Each row comes from the steps of one path. Every step used is in the known rows, and no mark comes twice. Write the path behind each row, first mark first.
Each row is shifted at random along 3 fixed directions that mean nothing.
Known rows
G > J > C > Z > W > H: [-252  199   85 -128  -65  155 -223  -47 -109  223  -76  -22   86  109
 -233  -33  -14   36 -216 -269   37  -52   47   64  -72  372  226  -42
  -55   80  412  -52  216  -88  153   83   76  346   89 -116  158 -272
   71]
Q > J > C > S: [-121  276   39 -511  -33   -3 -328   -1    7  256   96  190  -54  129
 -239  -83   33  209   20 -128  133  -96   46  131 -107  -62  117  183
 -263   24  289 -117  304 -263  -20  -30  -52  -69  -44  111   90  -89
 -178]
F > K > W > H: [ 168   25   98  157    6   28  248   71 -168    4  -85   -3   43 -209
  128  142 -182 -106  -87  -42  167 -153  227 -155   85   57  -52   64
   61 -226  -93   44  216  196    8  -16  -35   75   66   27  -62  -82
  362]
F > K > Z > W: [  40  -14  116  -94  -77   18  113   77 -203  103  -70  120   66 -132
  -40   27  -58  -41 -108 -185  109  -68  237  -91   82  269  -12  137
  -27 -104   98  -43  333  -35   29   66  -36   14   90  122  -86  -46
  166]
J > C > G > Z: [  62   17   -3  182  -14  146  -45  111 -145   55   64 -275  111  309
  152  421  254  140  316  126  230 -244  -84   25  -39  -84   58   -1
  -99 -233  -44   77 -347  288   99 -261 -149   38   86  -26  145   52
  138]
S > Q > C > Z > H > K > W: [  68   40  -52 -312   60   88   40  -41  134   -2  188  165   86  139
  -46  119 -227  154 -117 -104   -8  -16  104    4  102  243  185   12
 -136 -153   89   75    6 -408  158   -5   26    7   88   77  180    5
  227]
Q > C > J > S > F > K > Z: [ 100  215  132 -383  114   11  -42   61   13  170  154  139  -68   97
  -88  139    3  217   35  -77  145 -148  188   80   17   45  181  135
 -206 -134  145  -59  201 -291    6  -91   23  -98  -83  163   84  -58
   18]
S > J > C > G > Z: [-258  184   21 -442 -168  125 -239 -182  179   60  -40  190  -91  404
 -234   84  178  308   -4  -87   90  349 -203  267  -45   50  114  198
 -356  291  428  220  -60 -440   74  166  168  -11 -204  206  118   21
 -113]
J > S > Q > C > G: [ 233  -92  -53  111   60  163  152  143   80  -89  262 -259   38  280
  277  530  -28  191  137   75  115 -320   29  -63   56 -218  126 -121
  -35 -302 -183   53 -515  103  179 -435  -54 -112    4 -126  290  139
  221]
K > F > S > Q: [-263  132   73 -477 -188  -47  -22  -72  184   81 -268  479  -12  -22
 -321 -246    6  379 -264 -215   10  572  -11  130  -41  325 -107  289
 -303  438  261   14  262 -628  102  216   73 -125 -188  348  -92 -158
  -89]
H > K > Q > J > C > G > Z > W > F: [  91 -139  135 -341   11  -53   -7  -40  196   17  138  123   28  200
 -102   44   19  226 -286  -55 -154  291 -265 -148   79  172  162   22
 -319   81   88  225 -112 -431  115  150  168  -32  -19   29   95  198
  110]
F > Q > S > J > C > Z > H > W > K: [ 208 -170   31  -88  231  217   -7   21 -137  -25  140 -150  189   -2
   97   12 -182   52  -21 -234  114 -208  289  -71   98  300  186  -81
   89 -253 -135  -16   59   12  132 -250   -7  -20  250   36  179  -72
  159]
F > S > J > C > Z: [ 185 -373 -125  504  258  365  270  207 -156 -188  155 -544  204   29
  400  265   98  128  265 -153  122 -354  251 -140   97  -12   36 -313
  351 -366 -456  -83 -356  561  162 -436 -129  -97   80   26  213  -63
  343]
Z > W > H > K > F > S: [ 223  164  230 -248    5 -103  266  112   98   40  -89    4  -18  -24
    5  146  -29 -111 -299   67  236  -68  282  -12  202  140  178  280
 -309 -164   42  191  120 -286   29   41  188   74   59  -31 -173   14
  203]
H > Z > W > K: [   7 -106  -11 -279   43  -64  154 -170  303 -116   39  105   26  127
  -33  -37  -22  -37 -428  -69 -216  393 -316 -145   36   90  163  -89
 -130  154   39  357  -82 -358   31  208  365   28  -91  -44   58  292
  -14]
Z > H > W > K > F > S > Q > C > G > J: [  13 -119   57 -307   31  -39  145 -145  219  -34   93   90   98  170
 -170 -116 -130  196 -400 -253 -109  404 -129 -132  117  391  213 -158
 -163    9   66  224 -112 -507   74  126  267   52  -64   56   25   30
  107]
J > C > G > Z > W > F: [ 204   85   95  185   -8  143   39  235 -259   97  -10 -375  121  285
  158  623  182  -84  305  192  375 -508  169   46   54   78  205  110
 -132 -397  -21  109 -311  361  175 -335 -108  189  137 -114   65  -17
  269]
G > Z > W > F > K > Q > S > J > C: [ 123   46  278   44  -36  252 -164  166 -490  219    7 -214   62  -49
   13  334 -203 -263  -11 -167  107 -558  519   25  186  701  317  111
   53 -300  158  -94  176  153  193  -61   -4  363  289 -140  -29 -372
  369]
Z > H > W > F > K > Q > C > J: [ 264 -386   21   12  189   15  348    3   89  -93  163 -157  172  151
   61    4  -97   58 -206  -46  -68   80   32 -256  175  170  155 -314
   72 -315 -219  202 -264  -69  157 -103  226   38   16   20   16  145
  231]
K > Z > H > W > F > S > Q: [  -2  -27  135 -474  -81   67    6   25   17  103 -202  371  152   53
 -156  -73 -105   50 -340 -237   40  114  171    2   99  627   81  -14
 -220  127  186   38  257 -522   94  189  193   40  124  151   13  -83
  132]
S > J > C > Z > W > F > K: [ 289 -281  -70  378  158  391  291  194 -149 -149  127 -462  151  128
  294  545  -51  -57  230  -75  192 -473  350 -125  147   73  175 -190
  222 -407 -272  120 -358  498  278 -370   51  133   50  -74  194  -25
  446]
Q > C > J > S > F > K: [-153  -69  -81 -380  111   34   10 -193  271   31  231   89  -57  208
 -164 -207    8  427 -137 -195 -137  360 -229  -56  -30 -130  164 -103
  -35   72  125   72  -71 -333  139  -80  116 -105 -263  223  185   69
 -101]
G > C > Z > W > H: [-129  267   99 -213  -75  153  -99 -116  -64  116  -32   29   67   61
 -211  -34  -47   -5 -213 -111   86   98   12   90   18  365  227   42
 -106   49  371   53  282 -190  125  105   -5  350   25   23   65 -224
   86]
Z > H > K > F > S > Q: [ 205 -163  100 -235   31 -114  364   66  430 -150   57   -7    3  249
   63  257   66  237 -116  127  131  289   75   29  183 -122  -81  131
 -333  -95 -181  388 -346 -520   -9  -89  239 -126  -46  125 -202  283
    2]
S > J > C > G > Z > W: [-281 -217 -178 -111  -98  394 -265 -165  -65   12  120  -60  160  247
 -135 -118  -21  138 -103 -364 -190  129 -164  -53   65  402  253 -250
  139  152  226  -28 -229  -48  386   72   52  158  -10   42  345  -97
  186]
S > F > Q > J > C: [ -83 -413 -145  -32  104  153  -26  -29  244 -136  118 -106   63   28
  -27   66 -163  368   54  -89  -46  126   50  -66  -41  -22 -108  -70
   35   77 -104  181 -167   93  164 -186    4  -36 -128  242  152   22
  -63]
J > C > G > Z > W > H: [-276   39 -137 -148 -136  278 -289  -99 -189  192  -76   -3  206  235
 -169 -135    9  113 -112 -254  -10   39 -199  -61  -19  395  244 -113
   37   86  323  -70  -41   28  357   -9  -81  277  136  -13  316 -147
  192]
G > J > C > Q: [-204 -277  -90  349   75  290 -154  -22 -150   70  122 -267  211   13
  -40 -122  -43   81  -43 -340 -183  -90 -142 -152  -40  319   84 -416
  311   45   20 -194 -160  282  302  -37 -100  206  105 -155  307 -237
  137]
Q > J > C > Z > W > F > S: [-160   -2 -105 -290   31  221 -327   47 -288  223    3   46  204 -102
 -243 -382 -190   78 -130 -494 -106 -220  237 -124   -8  514  310 -146
  204  -21  223 -384  367   50  273 -137 -147  203  147   71  261 -305
   96]
K > W > F > Q > C > G: [  85  -68   86 -357   -2 -299  300 -128  412 -145  -64  305   76  269
 -166  141  129  337 -204  193  120  702 -395  -33 -134 -189  -61  273
 -426  108   99  631  -82 -358   29   15  167 -141 -389  361  -63  304
   20]
F > S > J > C: [-273  135   44 -419  -71   44    2  -38  198   76 -172  114 -110  138
 -129  -95  169  350  -65 -129  203  300  127  281   -4  -50  -19  313
 -280  197  265   87  183 -331  -31   15  105 -166 -236  277  -56  -73
 -179]
C > Z > H > K > W > F > S > Q: [ 384  110  150    1  210  101  246  246 -157  -30  -24 -163  156   38
  158  400  -37 -181   84    2  350 -428  435   31  218  279  176   50
  -41 -410 -164  -22  -19 -166  117 -214  -36   87  333   17   -7  -36
  346]
S > Q > C > G > J: [ 147 -129  -78  286  115  140   71   15  -55 -110  266 -287   44  145
  137  327 -225   98  120  -26  -47 -237   13  -90   71  131  187 -220
  110 -289 -148    1 -306  177  129 -206  -98   -8   18  -76  242  -61
  329]
Z > W > H > K: [ 214   26   85  -37   58   58  163   70  -35   15   34 -155   40  -56
   95  108 -194 -293 -262    3   83 -310  246 -127  232  196  272    5
  -27 -250  -21   62   22  -15  132    5  133  202  199 -221   13   -6
  313]
F > Q > S > J > C > Z > W > K: [ 242 -341 -112  308  292  415  -26  124 -404  -60  223 -392  316 -167
  215   48 -338 -114   71 -363   10 -503  376 -241  131  470  253 -260
  479 -369 -306 -233    4  493  341 -406 -219   94  348  -92  334 -223
  417]
Q > S > J > C > Z > W: [ 199  123  104 -341   56   75  -53    5  142   -1  296 -112 -133  391
   77  345  111  112   66  -11  177 -194  123  116  121  -89  302  159
 -236 -292   -4  205 -141 -196   17 -237   78 -107  -13   53   60   69
   47]
W > K > F > S: [  60 -136  -57    7   58   36  236  -34  117 -109  -88  174  110 -128
  -55 -104 -152  146 -262 -274 -135  471 -217 -247  -30  265  -22  -77
   75  265 -174  162   42  -72   91   75  120   22 -173   60   27  -38
  168]
Q > C > Z > H > W > K > F > S: [ 297    9   24  -88  244   19  114   96 -167   66  168   -6  234  -77
    1  -50 -108   52  -53 -210    4 -163  237 -199   71  400  262 -143
   60 -367 -113  -52  125  -53   12 -130  -13   82  161   21   87 -105
  265]
K > Q > J > C: [ 219  131  101  -31  -13   38 -180  315 -179  182   78   61   26  -53
    9  321 -158   55  105   24  149 -469  413   73   19  184   -3  216
 -167 -186   43 -185  255  118    2  -78 -169  -38   96  -64   54 -155
  126]

Which path is each row?
[ 195 -175   36  108  117   19   34   96  127  -43  284 -113   32  238
   52  383   -8  301  -14   18  -80   56 -158 -110   25   64   66 -106
  -98 -124  -81  155 -330  -44   96 -102  -22  -91 -120   -7  214   66
  217]
K > Q > C > G > J > S > F
[ 244   67  222 -237  -51   -3  339  150  368  -67    8  -46 -172  307
  151  754  109  174  -63  185  401  -65  154   76   86 -323  -24  291
 -432 -114   11  497 -248 -235   -2 -207  271  -25 -155   72  -69  232
   49]
J > S > F > K > Z > W > H
[ 210 -244  -12  158  222  257  -12   12  -18  -21  166 -136  116  -50
  138   33 -337   60 -299 -235 -279 -114  -94 -366  164  394  234 -466
  177  -54 -171  -55 -201  -11  222   12   91  153  183 -253  413  -94
  529]
W > H > K > Q > C > G > J > S > F
[ 330  -89  162 -255  162  -99  195  162  195    4  179  -46  134  159
   27  193   61  165  -31  116  164  -28  245    6  137  -80   44   92
 -264 -266 -127  160 -224 -416   45 -222  141  -74   82   34  -94  224
   -3]
Z > H > K > F > Q > C > J > S
[ 293 -355   21  297  159  318   32  228 -357  -18   67 -192  319 -237
  244  241 -303 -196   30 -150    5 -549  419 -261  118  482  118 -225
  313 -345 -344 -120  -45  514  322 -287 -141  136  207 -110  208 -248
  590]
K > W > F > Q > S > J > C
[-188 -195   48 -154  -16   81  210 -159  405  -86   47   21  107  340
 -122   95  133  474 -337 -256  -63  597 -350  -79 -102  126   25 -184
 -224  218   79  408 -266 -360  122   56  325   62 -203   82  109   65
   -6]
G > J > C > Z > H > W > K > F > S > Q
[ 119 -241   70 -255   41  -86  229  -38  145   19   10   76   93  104
  -80  -83 -122  109 -299  -47  -64  226   74 -149  134  221   93  -91
 -122 -159   31  261  -53 -285   49   32  269   73  -21   51  -75  109
  101]
Z > H > W > F > K > Q > C
[ 200  -70   67   26  119   80   26   39  -88   45  242 -183   71  135
   21  260 -134  107  -81 -166  -17 -188   35 -219   91  244  293 -185
   16 -309   21   87 -113   56   92 -162    7  126   15  -36  221  -47
  371]
Q > C > G > J > S > F > K > Z > W > H
[ 334 -457   65   79  244   66  243   -2  108 -254  173 -308  130  105
  245  206  -66 -111 -186   26 -175  -50   22 -240  153  132  212 -285
   91 -248 -336  322 -373   33  114 -178  287  -20   64  -50   93  251
  231]
H > Z > W > F > Q > S > J
[  99 -304  -81 -116  162  145   49 -142  136 -117  286  -21   49  199
  -59  -92  -74  147 -131 -336  -90  208 -296 -228  173  272  183 -182
  145  -19 -125  108 -158 -230  339  -46  -74  -92   56  269  222   38
  143]
C > Q > S > F > K > Z > W
[ 523  -57  172   88  173    5  263  258  106 -140  338 -264  -22  213
  162  679   49   20  187   65  379 -436  190  -38  151 -191   96  118
 -167 -388 -194  192 -252    7  111 -308  -54 -121   38  116   47  181
   92]
C > Q > J > S > F > K > Z > W
[ 195  -49  199 -159  114  162  -95  -11 -289   89   26  189  117 -434
   -2 -239 -333 -189 -316 -360 -158 -225  303 -235  148  733  243 -155
   42  -11 -101 -257  337 -144   76  235  116   26  234 -124  109 -292
  311]
H > W > K > F > Q > S > J
[ -86 -223  -73  -44  -20  373 -200  -76 -109   10  151 -151  169  231
   11   21   10   71  -10 -249  -92 -116   13  -48  128  371  233 -321
   79  -60   74  -38 -313  -29  259   21   98  123  120  -30  283  -63
  219]
S > J > C > G > Z > H > W
[ 458   75   85  -14   70   47  274  191  102  -93  239 -228  -51  336
  176  742  -73 -107  -18  112  322 -252  118   -6  216   26  290  266
 -239 -364 -146  363 -233   48  133 -199   70  -27  -63 -131   35  145
  331]
Z > W > K > Q > S > J > C > G
[ 406 -256  129  146  271  235   35  224 -244  -10  188 -153  227 -242
  275  138  -70   40  128 -128  -11 -449  391 -234  161  307   72 -160
   71 -320 -432 -213 -100   87  135 -209 -101 -111  354  -73  164  -76
  399]
H > K > F > Q > S > J > C > Z
[ 289  379  225 -340    8   72  154  179  205   36  -21   48 -130  323
   52  686   97   66   28  206  501 -234  361  319  129  -67  161  484
 -581 -157  209  345   46 -357   -3   14  241  -30  -39   15   -3   75
  154]
S > J > C > Z > W > H > K > Q
